How the nodes are linked:
q799: τ>q335, χ>q877
q223: τ>q502, χ>q706
q706: τ>q529, χ>q223
q609: τ>q877, χ>q335
q296: τ>q391, χ>q408
q948: τ>q408, χ>q391
q926: τ>q655, χ>q794
q177: τ>q745, χ>q468
q675: τ>q290, χ>q470
q149: τ>q217, χ>q491
q877: τ>q5, χ>q799
q152: τ>q926, χ>q73
q828: τ>q491, χ>q217
q391: τ>q506, χ>q948
q290: τ>q223, χ>q529
q335: τ>q16, χ>q609
q945: τ>q289, χ>q180
q794: τ>q73, χ>q926
q408: τ>q657, χ>q296
q217: τ>q719, χ>q828
q73: τ>q945, χ>q152
q470: τ>q6, χ>q675
q83: τ>q609, χ>q16
q5: τ>q706, χ>q502
q719: τ>q955, χ>q19
q289: τ>q296, χ>q657
q491: τ>q686, χ>q149
q655: τ>q675, χ>q6
q506: τ>q19, χ>q955
q686: τ>q468, χ>q745
q180: τ>q152, χ>q945
q529: τ>q470, χ>q290
q502: τ>q799, χ>q5
q6: τ>q794, χ>q655
q19: τ>q828, χ>q719
q745: τ>q149, χ>q686
q468: τ>q83, χ>q177
q16: τ>q177, χ>q83
q955: τ>q948, χ>q506
q657: τ>q180, χ>q289

The rows follow the links: the fewer symbols apart two nodes are, the more alike their rows tend to be.

Node, then a row for it; each showing differs a little:
q955 ->  177   229   297   357   214   492  -346  -655  -230  -510   181   -30    62  -363    34   238  -811  -109     1    30   237  -512    42   396  -475   108   128    43  -521   145  -453     6  -269   827   288  -171   361   283   565  -400  -801   337  -302    45   270  1053    64   -97   256   726    98  -664  -255   293    93   -50   113  -273  -252  -105  -794  -126  -132   193   198   208
q794 -> -464   -47  -505   336  -174    14    -2   615    48   296  -739  -103  -175  -162   270  -386   -24  -489   -62   884  -118   197   -75  -137   437   -46  -504  -169   321    31   376    89  1058   147   177   -95  -429   217   -60   470   525    82   -63  -522  -300  -573   555   -56   291   -79  -452   117   306   758  -398   249  -101  -245  -214   107  1019    53   801   219    69  -246
q408 ->   84  -134   -80  -167    29   686  -479  -460  -225  -407  -113  -149  -231  -382    -4  -537  -565  -115  -216   311   300  -346    26  -153  -439   352    51   236   -99   709  -379  -191   138   567    46  -203   -56   418   370  -309  -285   256  -223  -703   168   734   391  -257   539   906    76  -677   367   309  -581   -87    72  -498  -349  -137    -2   432   148  -191    54  -143
q19 ->   55   355   190   502   213  -678   178   163   -66    81   234   -41   264   158  -275   950  -281   154   235  -217  -238  -206     5   495   231  -425   291     2  -438  -784   -88   311  -465   -72   161  -160   585   -94   234  -311  -408   100    49   890    50   129  -291   267  -219  -446   136  -102  -820   151   762   128  -117   504   172  -164  -743  -667  -229   438   -22   630
q828 ->  263   394   262   631   253  -452    60   -59  -244   -30   123  -252   135   -12  -299   981  -754   -80   -42   -50  -103  -452    39   314   330  -352   320   352  -466  -502  -400   167  -290   299   370  -439   761    90   329  -499  -459   186     0   644   -24   518   -76   150  -111   -12   218  -514  -615   304   536   173  -221   378  -107  -239  -736  -570   -70   540  -195   708
q152 ->   72  -432  -224  -577  -339   645  -185  -278    97   -95   139   330  -147  -117   333  -918   714   -42   -22   -93   298   277    37  -345  -472   473     9  -243   337   609   314  -219   226  -171  -291   521  -595   -66  -233   429   247  -144   -17  -576   119  -342    36  -149   176   268  -125   270   637  -350  -606  -268   157  -425   -35   212   556   628   -90  -620    67  -655
q391 ->   31    99   176    48    37  -757   497   434   116   270   270    64   292   473  -130   545   539   239   302  -340  -413   273   -76   184   394  -432   172    72    28  -641   302   139  -327  -724   -96   149   282  -446  -359    60   244  -306   236   858  -213  -632  -521   340  -501  -734     2   583  -428  -448   714   -28  -137   534   427    55  -216  -434  -336     6  -215   244
q217 ->  406   186   406    34    86  -134  -102  -554     7  -376   588   202   257    42  -214   607  -149   102    88  -672    56  -314    50   451  -437   -98   547   115  -509  -285  -369    26  -831   125   120    58   509  -169   283  -439  -628   -19    47   606   394   828  -292   303  -264   164   323  -341  -520  -332   578  -118   107   214    -4   -80  -934  -324  -660    68  -109   250
q5 ->   370   -174    -42   -457   -171    623   -322   -752    171   -542    553    630   -183   -105    562   -520    389     73     57   -565    282    168     97    218  -1100    651    181   -530    -59    334    103   -254   -257    155    -75    763   -359   -134    152    311   -257   -202   -142   -215    584    424    -22     17      8    527   -166    136    237   -564   -180   -223    363   -550    131    261    -16     81   -437   -472    219   -641
q675 ->  -112    140   -177    141   -118    -76     23    377    419    119     21    638   -106    142    518    -83    404   -392    226     22   -173    591   -292    399   -330    208    -61  -1032    179   -334    643    172    623    -56    121    575   -361   -242    -66    952    111   -495    -75    185    350   -569    181    119    -40   -337   -697    685   -100    -93    239    247    366   -421    299    426    619   -623    216     46    302   -361
q335 -> -310   -64  -154     6    74  -622   402   617   -14   680  -470  -732   128   158  -500   395  -105    67   -74   326  -265   -30    33  -540  1063  -500  -274   737   210  -158   -46    58   -29  -354  -118  -522    29    11  -413  -237   642   253   222   116  -607  -553   -60   -54    -3  -692   213     8   -13   277     0   -56  -474   645    78  -298   152   276   214   407  -303   560
q719 ->  342   135   343   205   154   225  -194  -662  -164  -458   446   137   217  -149    20   515  -622   161   -20  -326   105  -380   116   402  -444    38   443   -82  -581   -75  -389     4  -633   550   256  -126   484    51   567  -565  -762   121  -109   397   406   892  -242    88    10   463   232  -504  -475    37   460   -85   257    61   -86  -116  -826  -364  -398   167   126   251

Each walk starts at a row. The symbols on each line, taken left to right, move it on to the next node.
Answer with the node's row; about right is enough.
new walk
 297  -192   347  -350    -2  -464   337  -274   101   -21   422  -142   372   376  -388   550   403   654   206  -765    61   -47   133   -67   159  -286   337   508  -111  -348  -201  -144  -978  -627   -80   -78   417  -128  -286  -446    73   -52   303   619  -128     4  -632   108  -374  -356   473    77  -258  -656   407  -234  -147   644   322  -263  -734   149  -740    70  -216   306
χ τ χ τ τ ->  256   -65   457  -141   148  -299    77  -489   110  -231   473    26   309   312  -357   554   258   440   196  -796    64  -177    84   276  -259  -260   585   362  -346  -234  -309     6  -931  -210   -26     0   540  -211   -49  -510  -391   -28    52   580   113   415  -530   134  -295  -211   430  -130  -457  -478   556  -257    88   389   320  -243  -867  -153  -842  -123  -212   314
τ τ τ χ ->   36   328   226   391   115  -844   464   193    22   295   295   112   394   372  -312   838   126    98   226  -392  -260   -32   -32   321   275  -451   256    33  -205  -748   141   314  -372  -302   113   -81   402  -345  -112   -18  -207  -190   223   981   -20  -183  -484   287  -394  -708   118   279  -677  -166   807     8    18   524   328    33  -630  -629  -357   260  -111   475
new walk
 -79  -265   176  -317     6  -587   435   458   -55   474  -182  -551   168   260  -483   377   234   343  -161   -83  -219     9   178  -497   871  -556    -6   870   151  -203  -127    14  -491  -698  -214  -399   273   -87  -498  -501   496    82   258    92  -567  -529  -322    32  -232  -693   355    99     6   -59    52  -124  -385   755    41  -412   -37   472   -72   156  -590   453
τ χ τ χ τ ->   51  -264   293  -224   -23  -472   361   139    28   312   186  -355   286   250  -484   416   481   574   -21  -491  -106  -143    96  -172   495  -444   318   789   142  -317  -220  -132  -692  -746  -249  -212   261  -140  -419  -540   286    -9   320   305  -402   -88  -508    84  -278  -670   502   189  -173  -456   305  -331  -169   766    96  -267  -355   352  -445    47  -449   403
τ τ χ ->  164   251   275   385   321  -177   -72   -50  -198   -51    33  -483    62  -117  -443   628  -845   130   -69    98    89  -516   172   -29   333  -319   241   593  -458  -142  -538   133  -331   401    90  -583   626   202   342  -702  -389   432   -32   119  -134   798   -26   148   134   181   307  -809  -277   454   248   -54  -300   330  -174  -403  -711   -23    29   466  -111   579
new walk
-313  -274  -428    24   -78  -144   279   793   -15   399  -635  -116  -129    70    92  -376   142  -344  -144   624  -127   288   -39  -398   641  -288  -636    72   455   -16   316    -1   851  -278   -13  -142  -496   137  -397   333   819   -85    65  -420  -543  -851   322  -111   114  -416  -288   310   335   464  -295   139  -163  -184  -234   116   907   186   540   167  -174   -78
χ τ χ χ ->  -37  -321  -266  -550  -278   391  -140     9   169     3    93   525  -120    57   542  -693   764    -3    35  -218   169   486  -133   -32  -722   443   -73  -702   402   333   454  -243   391  -248  -161   743  -641  -121  -159   674   296  -467  -165  -237   232  -282    20   -60   -93    15  -295   569   442  -495  -316  -151   240  -507   187   418   587   204  -112  -526   182  -688
χ χ χ χ τ -> -159   -61  -177   -38  -203    50  -174   179   367    -7   166   644   -83   158   584  -507   722  -226   188  -224   -94   551  -153   189  -549   260  -173  -933   288    83   603   -36   515  -191    -5   744  -615  -315  -187   973   131  -375   -43    76   364  -613    39    39  -217  -197  -496   737   222  -373    37    19   371  -415   317   442   572  -282  -169  -422   214  -560
new walk
 138  -218   185  -297    57   334  -162  -534  -380  -264    61  -491    15  -236  -460  -124  -598   440  -242   113   371  -491   155  -367    29    10   145   903   -74   547  -521  -240  -573   319  -172  -362   370   270   176  -860  -104   380   -76  -491  -143   669    -8  -164   252   474   445  -745   135    23  -386  -235  -155   100  -247  -460  -560   765  -181   -23  -128   257
χ χ χ χ τ ->  347  -461   200  -566   -19   462  -323  -657  -158  -386   113  -278   -24  -190  -356  -472  -127   427  -388  -181   389  -267   207  -356  -186   209   161   698  -120   728  -487  -340  -687   138  -234   -99    67   123   -20  -645  -145   258   -58  -548   -15   556  -151  -269   238   495   532  -635   395  -288  -554  -380   -24    53  -191  -248  -347   952  -283  -279   -86  -110
τ τ χ χ ->  292  -367   179  -691  -121   656  -340  -704    11  -430   436   337  -132  -107   177  -688   444   318   -36  -601   265   -33    78   -48  -801   583   322  -176   -87   580  -156  -313  -420   115  -296   376  -208     0   -33    -5  -152  -101   -59  -305   372   418  -187  -160    52   518   130   -62   357  -728  -272  -366   285  -350    32   129  -216   430  -460  -667   186  -585
new walk
-273   306  -316   556   -40   337  -375   251   101  -191  -231   414  -228  -172   501  -260  -269  -532  -105   459    56   268  -164   326  -348   263  -359  -958    10   114   286   101   826   489   295   234  -399    73   354   644  -210  -151  -299  -269   309   -45   604    97   297   314  -616   -21    99   346  -208   364   284  -724  -109   338   585  -493   438    42   445  -452
χ χ χ χ τ -> -364   243  -382   499    -4   266  -118   382   179    51  -506   196  -338  -170   401  -302  -356  -557   -37   704   -91   159  -147    63    78   120  -491  -533   171    50   355   168  1088   332   198    82  -413   136   275   590   166   -78  -219  -336    -8  -300   562  -179   369   230  -577   177   163   743  -324   463   108  -425  -222   143   770  -367   836   126   199  -248
χ τ τ τ τ -> -527   275  -204   570   178  -488   312   824   -10   365  -502  -375   -46    45   -44   458  -416  -313   109   554  -306   122  -214   -22   834  -439  -438   -50   233  -465   159   246   631    -8   204  -376   -11   118   -48   145   485   114   -90   205  -449  -579   266    67    94  -528  -388   134  -272   682   116   353  -275    35   -94   -53   469  -486   676   525   -61   298
new walk
 -304   -253   -289   -178   -222   -306    385    695     -6    439   -462   -231     20    201   -172   -216    505    -28   -178    376   -177    394     54   -433    739   -181   -433    209    586   -127    386     58    473   -693   -260    -89   -406    -24   -430    327    847   -144    245   -289   -557  -1046     88     62    112   -656   -147    545    209    152   -306    -55   -259    227     35      1    793    252    360     14   -210    -52
χ χ τ χ χ -> -218  -164  -148  -287  -194  -490   535   761   102   461  -159  -223   221   400  -113   -71   713   165   -44    23  -331   366    22  -233   593  -265  -119   333   520  -240   370    17   106  -902  -212    19  -283  -194  -579   262   680  -214   271   129  -436  -910  -162     6  -386  -760   -37   696    64  -204   -24  -143  -290   444   195    -3   515   264    29   -51  -355   -51
τ χ χ τ χ ->  106   129    22   122   172   560  -488  -442  -152  -492    64  -271  -108  -361   -17  -157  -792   -82  -273   337   357  -614    31   103  -337   408   116    67  -396   472  -467   -68  -155   779   143  -280   175   366   489  -408  -535   402  -298  -493   239   974   303  -146   335  1030   262  -771    77   434  -275    48    81  -402  -292   -65  -265   117    38    74   200    35
new walk
 -133     19    -70   -263    -69   -695    596    481    257    397    151    -78    288    455   -143    270    716    323    114   -288   -434    318     -3    -92    432   -233      9    181    307   -453    370     10   -201   -772   -127    119     16   -317   -650    126    503   -317    385    535   -379   -805   -381     20   -450  -1092      3    649   -252   -424    353   -118   -110    492    307     -9    187     19   -169    -43   -338    125
χ τ ->   32  -226  -111  -481   -70   697  -406  -425  -154  -290  -241  -150  -234  -373   181  -799  -188    -6  -241   250   445  -172    82  -246  -247   380   -85   116    98   817  -281  -401   180   413  -255  -112  -341   246   177  -197     0   190  -270  -882   120   346   319  -268   410   748    72  -394   621   104  -855  -189   109  -429  -363   -31   316   693   136  -376   114  -321
τ χ τ χ τ ->   117   -444   -100   -638   -236    783   -247   -358    -65   -256    -60    129   -179   -369    110  -1005    378     88   -195     56    325     95     22   -453   -426    429   -103    -15    300    789     33   -425     98    -18   -283    206   -496     77   -155    129    183     51   -121   -862     30    -55    220   -261    254    504     26    -70    763   -177   -784   -218     47   -458   -116     -3    447    819    -41   -564     96   -530
new walk
  147    119     -4   -178   -173    526   -386   -444    123   -458    464    691   -243   -155    670   -549    175   -348    173   -231    181    200      5    442  -1012    559     47   -944   -117    280    102    -78    236    353     13    728   -333   -104    329    445   -501   -181   -193    -71    511    340    271     73     24    489   -358    220    135   -372   -145     32    389   -639     96    429    196   -299   -183   -349    393   -613
χ τ χ τ τ ->   -24    252   -124    264   -101    518   -379   -162     50   -246    114    723   -191   -161    743   -373     -6   -567    108    -10     39    348   -114    516   -819    483    -84  -1058   -100    105    228    102    561    385    201    505   -368    -79    399    664   -332   -209   -264   -142    489    203    261     15    110    572   -542    170     69     99    -41    285    332   -699      2    471    460   -527    286   -141    523   -484
χ χ χ -> -351   369  -317   549    48  -183    71   602   216   277  -164   353    18   140   412   265     6  -509   258   180  -218   419  -286   366    54    -7  -212  -957    78  -468   502   295   832   -50   286   307  -227  -222   151   793   131  -174   -59   282   137  -563   230   153   -25  -333  -652   566  -249   321   294   300    45  -233    57   269   551  -932   455   273   209   -87
